Below is a small trained network, with its code and all its weights. Each question gives an input and a target symbol and asks what happens when units are switched off, that is, made to give their printed mean instead of their output.

import numpy as np


def w(rows, s, z=0):
    codes = np.array(rows[::2]) - 128.0
    scale = np.full(codes.shape[1], s)
    scale[-1] = z or s
    return codes * scale


def norm(h):
    return h / np.sqrt((h * h).mean(-1, keepdims=True) + 1e-5)


def f(y):
    return y / 2 * (1 + np.tanh(0.7978845608 * (y + 0.044715 * y**3)))


def softmax(a):
    e = np.exp(a - a.max(-1, keepdims=True))
    return e / e.sum(-1, keepdims=True)


def log_softmax(a):
    a = a - a.max(-1, keepdims=True)
    return a - np.log(np.exp(a).sum(-1, keepdims=True))


def net(x, mask):
    ids = ['ΔΛΣΦΨαβγεζηθμπτω'.index(c) for c in x.split()]
    T = len(ids)
    res = E[ids] + P[:T]
    u = 0
    for l in range(2):
        q, k, v = (norm(res) @ M[l].T for M in (Q, K, V))
        z = softmax(np.where(np.tri(T) > 0, q @ k.T / 4**0.5, -1e9)) @ v
        res = res + np.where(mask[u], z, O[l][:, -1]) @ O[l][:, :-1]
        u += 1
        y = f(norm(res) @ A[l][:, :-1].T + A[l][:, -1])
        res = res + np.where(mask[u : u + 4], y, B[l][:, -1]) @ B[l][:, :-1]
        u += 4
    return log_softmax(norm(res)[-1] @ U[:, :-1].T + U[:, -1])


Q, K, V, O, A, B = {}, {}, {}, {}, {}, {}
E = w([
[87,50,155,84,147,90,124,136,93,122,118],'Δ',
[134,78,155,54,129,145,159,138,164,165,94],'Λ',
[163,75,162,105,114,74,87,140,98,162,147],'Σ',
[81,117,148,120,155,101,117,159,132,146,128],'Φ',
[121,141,99,204,105,126,153,150,84,191,43],'Ψ',
[160,128,224,127,97,115,148,152,121,125,128],'α',
[118,68,162,97,195,102,111,105,68,161,112],'β',
[65,75,120,122,152,92,87,112,94,112,183],'γ',
[151,204,135,150,95,23,112,190,150,126,160],'ε',
[168,61,142,88,131,186,129,199,69,108,163],'ζ',
[99,103,70,204,126,127,126,89,220,104,132],'η',
[151,112,97,107,87,96,173,217,115,103,153],'θ',
[112,217,46,106,136,157,145,147,146,168,130],'μ',
[79,152,122,149,128,108,91,84,64,6,86],'π',
[142,122,120,63,227,157,137,114,108,95,136],'τ',
[124,114,89,98,170,94,164,172,120,94,75],'ω',
],0.022)
P = w([
[110,93,154,140,139,78,73,184,97,146,146],'0',
[94,127,201,75,102,138,134,173,144,121,11],'1',
[101,151,181,182,152,104,169,173,73,125,195],'2',
[124,145,154,93,149,168,121,121,161,71,85],'3',
[146,144,128,189,149,153,183,40,43,119,248],'4',
[128,133,153,77,150,157,123,132,161,68,90],'5',
],0.012)
Q[0] = w([
[80,184,143,166,169,158,184,180,56,154,191],'L0H1',
[174,110,113,141,69,195,46,117,164,180,110],'L0H1',
[157,151,120,188,153,95,155,1,61,126,184],'L0H1',
[156,134,138,150,123,117,202,129,137,149,155],'L0H1',
],0.01)
K[0] = w([
[123,170,53,116,193,217,145,130,194,29,125],'L0H1',
[154,99,182,181,87,121,74,115,135,254,68],'L0H1',
[158,124,130,174,148,163,204,106,114,97,186],'L0H1',
[162,167,90,194,134,150,158,183,73,115,136],'L0H1',
],0.0094)
V[0] = w([
[118,253,160,58,202,139,111,83,84,149,137],'L0H1',
[171,130,170,117,130,166,101,138,22,196,90],'L0H1',
[81,155,50,92,44,144,72,186,92,136,118],'L0H1',
[115,155,99,215,119,51,146,69,160,149,76],'L0H1',
],0.0055)
O[0] = w([
[124,217,154,93,113,56,128,126,36,177,64,108],'L0H1',
[88,141,95,104,187,160,84,208,143,128,180,197],'L0H1',
[12,176,79,222,129,165,148,131,85,152,99,126],'L0H1',
[159,68,112,147,225,134,132,146,110,133,69,3],'L0H1',
],0.011,0.0031)
A[0] = w([
[68,118,123,80,147,54,196,67,152,75,40,30],'L0N1',
[109,109,149,198,88,129,253,142,43,162,234,249],'L0N2',
[102,144,151,159,90,126,31,120,134,111,163,34],'L0N3',
[127,99,251,57,109,171,92,82,187,133,40,26],'L0N4',
],0.0059,0.0015)
B[0] = w([
[119,112,18,92,96,138,225,114,157,161,235,205],'L0N1',
[173,116,107,206,245,140,7,143,179,127,192,254],'L0N2',
[107,146,108,112,150,197,167,101,107,122,110,172],'L0N3',
[37,41,199,159,223,69,89,42,178,155,99,193],'L0N4',
],0.011,0.0042)
Q[1] = w([
[171,105,154,172,143,176,117,254,203,78,96],'L1H1',
[146,99,126,186,232,96,77,33,110,121,237],'L1H1',
[219,165,50,169,192,166,104,102,163,202,255],'L1H1',
[183,240,87,166,212,38,121,221,114,152,173],'L1H1',
],0.0077)
K[1] = w([
[209,187,109,83,98,196,73,188,110,100,31],'L1H1',
[218,255,67,45,243,100,219,46,140,76,232],'L1H1',
[188,211,38,131,170,138,119,78,116,45,179],'L1H1',
[198,173,101,142,133,90,238,145,171,28,94],'L1H1',
],0.006)
V[1] = w([
[165,137,24,113,127,34,138,193,205,254,119],'L1H1',
[121,146,158,148,87,163,125,89,149,224,152],'L1H1',
[148,160,182,215,91,104,86,84,133,121,94],'L1H1',
[148,99,150,121,157,163,84,126,170,150,107],'L1H1',
],0.0075)
O[1] = w([
[196,112,14,116,189,150,189,60,85,151,203,124],'L1H1',
[18,114,105,75,52,158,25,104,47,195,235,33],'L1H1',
[44,92,137,75,165,1,9,73,150,131,58,3],'L1H1',
[169,7,88,71,61,140,172,56,124,180,53,155],'L1H1',
],0.0086,0.0041)
A[1] = w([
[169,53,176,99,77,129,26,92,104,177,121,2],'L1N1',
[85,93,188,123,139,93,122,132,125,196,132,89],'L1N2',
[118,243,140,128,122,91,102,188,74,167,140,173],'L1N3',
[177,80,162,175,161,141,2,151,112,168,158,13],'L1N4',
],0.0085,0.0016)
B[1] = w([
[121,123,91,158,176,86,186,201,190,50,154,191],'L1N1',
[254,251,46,174,77,136,66,93,37,82,171,192],'L1N2',
[203,65,189,100,37,144,88,64,151,158,150,194],'L1N3',
[42,176,106,33,82,140,203,78,152,146,14,254],'L1N4',
],0.0098,0.0057)
U = w([
[146,61,215,117,87,178,146,187,79,115,81,132],'Δ',
[123,35,118,121,94,80,123,107,100,104,230,103],'Λ',
[64,126,120,83,104,67,254,168,154,217,151,133],'Σ',
[141,249,93,90,66,173,154,96,152,179,61,67],'Φ',
[127,104,97,148,150,134,113,141,90,190,49,254],'Ψ',
[156,189,81,84,101,66,112,141,172,51,92,69],'α',
[165,171,170,26,186,138,181,99,85,130,71,56],'β',
[50,196,103,133,121,159,143,58,106,61,56,158],'γ',
[156,126,93,106,244,17,55,103,83,134,116,139],'ε',
[33,185,152,126,93,194,79,139,154,126,239,101],'ζ',
[178,31,140,133,148,120,118,54,197,145,69,121],'η',
[72,159,58,223,143,180,83,87,241,112,148,67],'θ',
[101,197,73,169,131,112,84,75,41,169,196,177],'μ',
[114,158,244,230,175,102,77,121,139,91,88,175],'π',
[230,135,214,126,43,108,142,100,108,131,169,170],'τ',
[213,152,149,226,185,138,185,165,72,91,214,90],'ω',
],0.0094,0.0043)

Each question gives the input, a string of symbols that net reads in full, and the target symbol t.
The units are the heads (4 rows each of Q, K, V and O) and the neurons (one row each of A and B). Each row of codes is followed by its name. A weight is (code - 128) times the scale printed after its matrix; where a second scale follows, it is the last column's (O, A, B and U).
mask holds one flag per unit, layer by layer, with each layer's heads first. A switched-off unit (its flag False) gives its mean, the last column of its rows in O or B, instead of its output. The means were averaged over made-up inputs and are rounded, as every weight is.
A unit's drop is (log p(t) with every unit on - log p(t) with that unit switched off) / (log p(t) with every unit on - log p(t) with every unit switched off).
The circuit of an input: a set's keep is (log p(t) with only the set's units on - log p(t) with every unit switched off) / (log p(t) with every unit on - log p(t) with every unit switched off). Starting from all 10 units, units are removed one at a time, each time the one whose removal leaves the highest keep (on an exact tie, the one counted first), for as long as the keep stays at least 0.8.
units of the circuit, in order: the units of the circuit, biggest drop first
most important unit: the unit with the biggest drop
top k neurons: the k neurons with the biggest drops, biggest first
k most important neurons of layer l: the k neurons of layer l with the biggest drops, biggest first
input Δ ω μ π θ, target π: units of the circuit, in order -> L1H1; L0N1; L0N2
input Σ τ Φ, target τ: units of the circuit, in order -> L0H1; L1N3
input π Σ ω Ψ Δ, target ω: units of the circuit, in order -> L1H1
input π Δ π Λ, target η: top 2 neurons -> L0N4; L0N2
input ε Λ Σ Σ Σ, target Σ: top 2 neurons -> L1N4; L1N1
input Φ Ψ ε Λ, target η: top 2 neurons -> L0N4; L1N4
input ε ζ Ψ Λ Ψ, target Ψ: 3 most important neurons of layer 1 -> L1N4; L1N2; L1N1
input ω Φ ω μ Ψ β, target ε: 3 most important neurons of layer 1 -> L1N2; L1N4; L1N3
input Φ ω μ, target ω: units of the circuit, in order -> L1H1; L0N1
input π τ π τ ω Δ, target Λ: top 2 neurons -> L0N4; L0N1
input π ε Σ β θ, target θ: units of the circuit, in order -> L0N2; L1N4
input Σ μ Ψ, target μ: units of the circuit, in order -> L1H1; L0H1
input τ Φ ε γ, target ζ: units of the circuit, in order -> L1H1; L0H1; L0N1
input Σ π μ, target π: units of the circuit, in order -> L0N1; L1H1
input θ ω ε Ψ Σ, target ε: units of the circuit, in order -> L0N2; L1H1
input α γ θ, target θ: units of the circuit, in order -> L0N2; L0H1; L1N4
input μ Φ θ Σ Σ ω, target Σ: top 2 neurons -> L0N2; L0N1
input θ ω Σ γ Φ ε, target τ: units of the circuit, in order -> L1N3
input Σ α ω Δ Φ β, target ε: top 2 neurons -> L0N4; L1N2
input Δ μ Δ ζ ζ, target ζ: top 2 neurons -> L1N4; L0N2
input ε Δ Λ β Λ α, target π: most important unit -> L0N4
input β π Λ, target π: units of the circuit, in order -> L1H1; L0N2
input τ Δ π Σ, target α: 2 most important neurons of layer 1 -> L1N1; L1N2
input Σ ε α, target ε: units of the circuit, in order -> L1H1; L0N2
input θ θ Σ γ, target ζ: top 2 neurons -> L0N1; L1N4
input π Ψ θ Φ Ψ Σ, target α: top 2 neurons -> L1N1; L1N2
input η ε π Φ, target μ: top 3 neurons -> L0N4; L0N1; L1N2
input Σ Δ ε, target ε: units of the circuit, in order -> L1H1; L0H1
